Below are the code and all the weights of a small trained network. Each question names an input and a class and asks about switching units off, where a switched-off unit gives its printed mean instead of its output.

import numpy as np


def w(rows, s, z=0):
    codes = np.array(rows[::2]) - 128.0
    scale = np.full(codes.shape[1], s)
    scale[-1] = z or s
    return codes * scale


def norm(h):
    return h / np.sqrt((h * h).mean(-1, keepdims=True) + 1e-5)


def f(y):
    return y / 2 * (1 + np.tanh(0.7978845608 * (y + 0.044715 * y**3)))


def log_softmax(a):
    a = a - a.max(-1, keepdims=True)
    return a - np.log(np.exp(a).sum(-1, keepdims=True))


def net(x, mask):
    res = np.array(x, float).reshape(1, 3) / 4 @ E
    u = 0
    for l in range(2):
        y = f(norm(res) @ A[l][:, :-1].T + A[l][:, -1])
        res = res + np.where(mask[u : u + 14], y, B[l][:, -1]) @ B[l][:, :-1]
        u += 14
    return log_softmax(norm(res)[-1] @ U[:, :-1].T + U[:, -1])


A, B = {}, {}
E = w([
[153,112,70,37,160,146,91,90],'x0',
[162,208,172,77,52,113,117,118],'x1',
[255,75,121,120,112,94,148,152],'x2',
],0.0096)
A[0] = w([
[126,148,139,230,124,142,156,141,97],'L0N1',
[18,95,121,118,114,171,140,145,75],'L0N2',
[121,161,145,92,2,138,152,90,66],'L0N3',
[121,111,138,74,140,117,171,64,29],'L0N4',
[102,93,71,141,114,170,146,173,51],'L0N5',
[144,109,104,86,185,189,97,129,138],'L0N6',
[198,74,73,191,136,107,104,139,73],'L0N7',
[140,77,129,95,102,203,34,107,165],'L0N8',
[91,77,78,177,139,149,201,159,112],'L0N9',
[127,95,149,145,104,70,140,197,1],'L0N10',
[45,148,167,121,124,122,20,103,211],'L0N11',
[206,83,155,117,102,32,171,52,99],'L0N12',
[147,138,154,125,148,189,187,99,128],'L0N13',
[143,200,98,214,88,152,167,134,93],'L0N14',
],0.006,0.003)
B[0] = w([
[170,144,90,140,124,121,119,23,177],'L0N1',
[161,88,119,90,95,48,38,180,193],'L0N2',
[177,175,39,246,194,254,45,200,190],'L0N3',
[127,147,126,150,126,119,146,107,115],'L0N4',
[164,191,140,125,117,214,121,155,130],'L0N5',
[165,191,104,192,103,116,172,81,186],'L0N6',
[87,154,115,99,106,94,59,201,187],'L0N7',
[130,148,130,182,121,100,215,106,182],'L0N8',
[192,184,89,171,99,181,98,137,202],'L0N9',
[87,104,162,88,104,67,109,63,127],'L0N10',
[174,114,109,102,131,22,131,171,253],'L0N11',
[80,142,38,113,87,57,169,198,203],'L0N12',
[135,126,140,125,142,119,110,126,128],'L0N13',
[167,123,103,110,126,84,148,59,152],'L0N14',
],0.0056,0.004)
A[1] = w([
[74,7,108,190,191,188,141,142,95],'L1N1',
[95,78,192,78,111,173,134,111,78],'L1N2',
[109,111,254,200,99,132,177,108,43],'L1N3',
[115,105,102,37,129,177,166,62,2],'L1N4',
[124,204,97,173,82,121,141,102,213],'L1N5',
[148,129,155,9,184,169,158,47,69],'L1N6',
[158,146,66,116,139,128,122,108,209],'L1N7',
[134,123,79,43,148,161,126,100,75],'L1N8',
[41,169,174,171,125,110,107,114,99],'L1N9',
[121,107,180,196,71,145,147,138,68],'L1N10',
[42,145,161,87,111,154,82,116,87],'L1N11',
[24,170,104,87,130,145,114,94,97],'L1N12',
[50,151,157,119,203,118,118,150,76],'L1N13',
[143,201,197,67,56,180,125,133,99],'L1N14',
],0.0091,0.0058)
B[1] = w([
[156,209,127,115,117,184,108,127,214],'L1N1',
[173,167,116,125,136,100,185,126,110],'L1N2',
[92,123,163,110,159,120,194,69,147],'L1N3',
[144,134,172,114,130,121,249,73,138],'L1N4',
[94,85,112,107,181,136,112,99,255],'L1N5',
[95,91,125,167,160,106,154,96,159],'L1N6',
[69,133,191,133,115,121,121,134,251],'L1N7',
[161,135,148,207,107,112,180,81,168],'L1N8',
[183,116,133,116,93,90,149,131,180],'L1N9',
[156,139,119,98,115,129,174,84,146],'L1N10',
[131,65,119,130,102,112,129,177,153],'L1N11',
[207,112,146,100,80,93,164,175,181],'L1N12',
[148,90,98,124,116,132,131,168,155],'L1N13',
[165,179,73,197,155,225,115,153,180],'L1N14',
],0.012,0.0069)
U = w([
[178,225,74,194,156,241,67,166,191],'0',
[201,46,108,118,54,41,155,241,176],'1',
[142,106,146,184,158,93,236,5,155],'2',
[15,81,140,117,192,104,34,129,219],'3',
[111,118,163,78,132,167,138,142,2],'4',
[118,115,174,88,135,163,131,141,16],'5',
[123,117,150,84,121,159,122,122,41],'6',
[125,118,160,96,130,155,124,133,25],'7',
],0.017,0.0063)

Each question gives the input, the list of numbers given to net, and the class t.
The units are the neurons (one row each of A and B). Each row of codes is followed by its name. A weight is (code - 128) times the scale printed after its matrix; where a second scale follows, it is the last column's (A, B and U).
mask holds one flag per neuron, layer by layer. A switched-off neuron (its flag False) gives its mean, the last column of its row in B, instead of its output. The means were averaged over made-up inputs and are rounded, as every weight is.
A unit's drop is (log p(t) with every unit on - log p(t) with that unit switched off) / (log p(t) with every unit on - log p(t) with every unit switched off).
The circuit of an input: a set's keep is (log p(t) with only the set's units on - log p(t) with every unit switched off) / (log p(t) with every unit on - log p(t) with every unit switched off). Starting from the 12 units with the biggest drops (on a tie, the unit counted first), units are removed one at a time, each time the one whose removal leaves the highest keep (on an exact tie, the one counted first), for as long as the keep stays at least 0.8.
units of the circuit, in order: the units of the circuit, biggest drop first
most important unit: the unit with the biggest drop
top k neurons: the k neurons with the biggest drops, biggest first
top k neurons in layer l: the k neurons of layer l with the biggest drops, biggest first
drop of u: that unit's drop, to one decimal
input [-1,-3,2], class 3: most important unit : L0N9
input [6,-5,4], class 2: units of the circuit, in order : [L1N8; L0N2]
input [-4,6,-7], class 1: units of the circuit, in order : [L1N9; L1N12]
input [3,-3,2], class 3: top 2 neurons : [L0N6; L1N7]
input [-7,8,7], class 0: top 2 neurons : [L1N14; L0N11]
input [-4,1,-2], class 2: top 2 neurons : [L0N12; L1N9]
input [-2,-5,-6], class 1: units of the circuit, in order : [L1N9; L1N12]
input [-4,1,-4], class 1: top 2 neurons : [L1N9; L0N6]
input [-3,-3,2], class 3: top 3 neurons in layer 0 : [L0N1; L0N9; L0N7]
input [-7,5,-7], class 1: top 2 neurons : [L1N9; L1N11]
input [-3,-2,-1], class 3: top 2 neurons : [L0N1; L0N9]
input [0,3,-1], class 3: top 2 neurons : [L0N3; L1N1]
input [-8,-6,-8], class 1: top 3 neurons in layer 1 : [L1N9; L1N13; L1N12]
input [-3,2,-1], class 3: units of the circuit, in order : [L1N5]
input [2,-2,-4], class 1: drop of L0N3 : 0.2
input [-2,6,6], class 0: drop of L0N11 : 0.5
input [-1,7,5], class 0: drop of L0N11 : 0.0
input [-8,2,-8], class 1: drop of L0N6 : 0.2
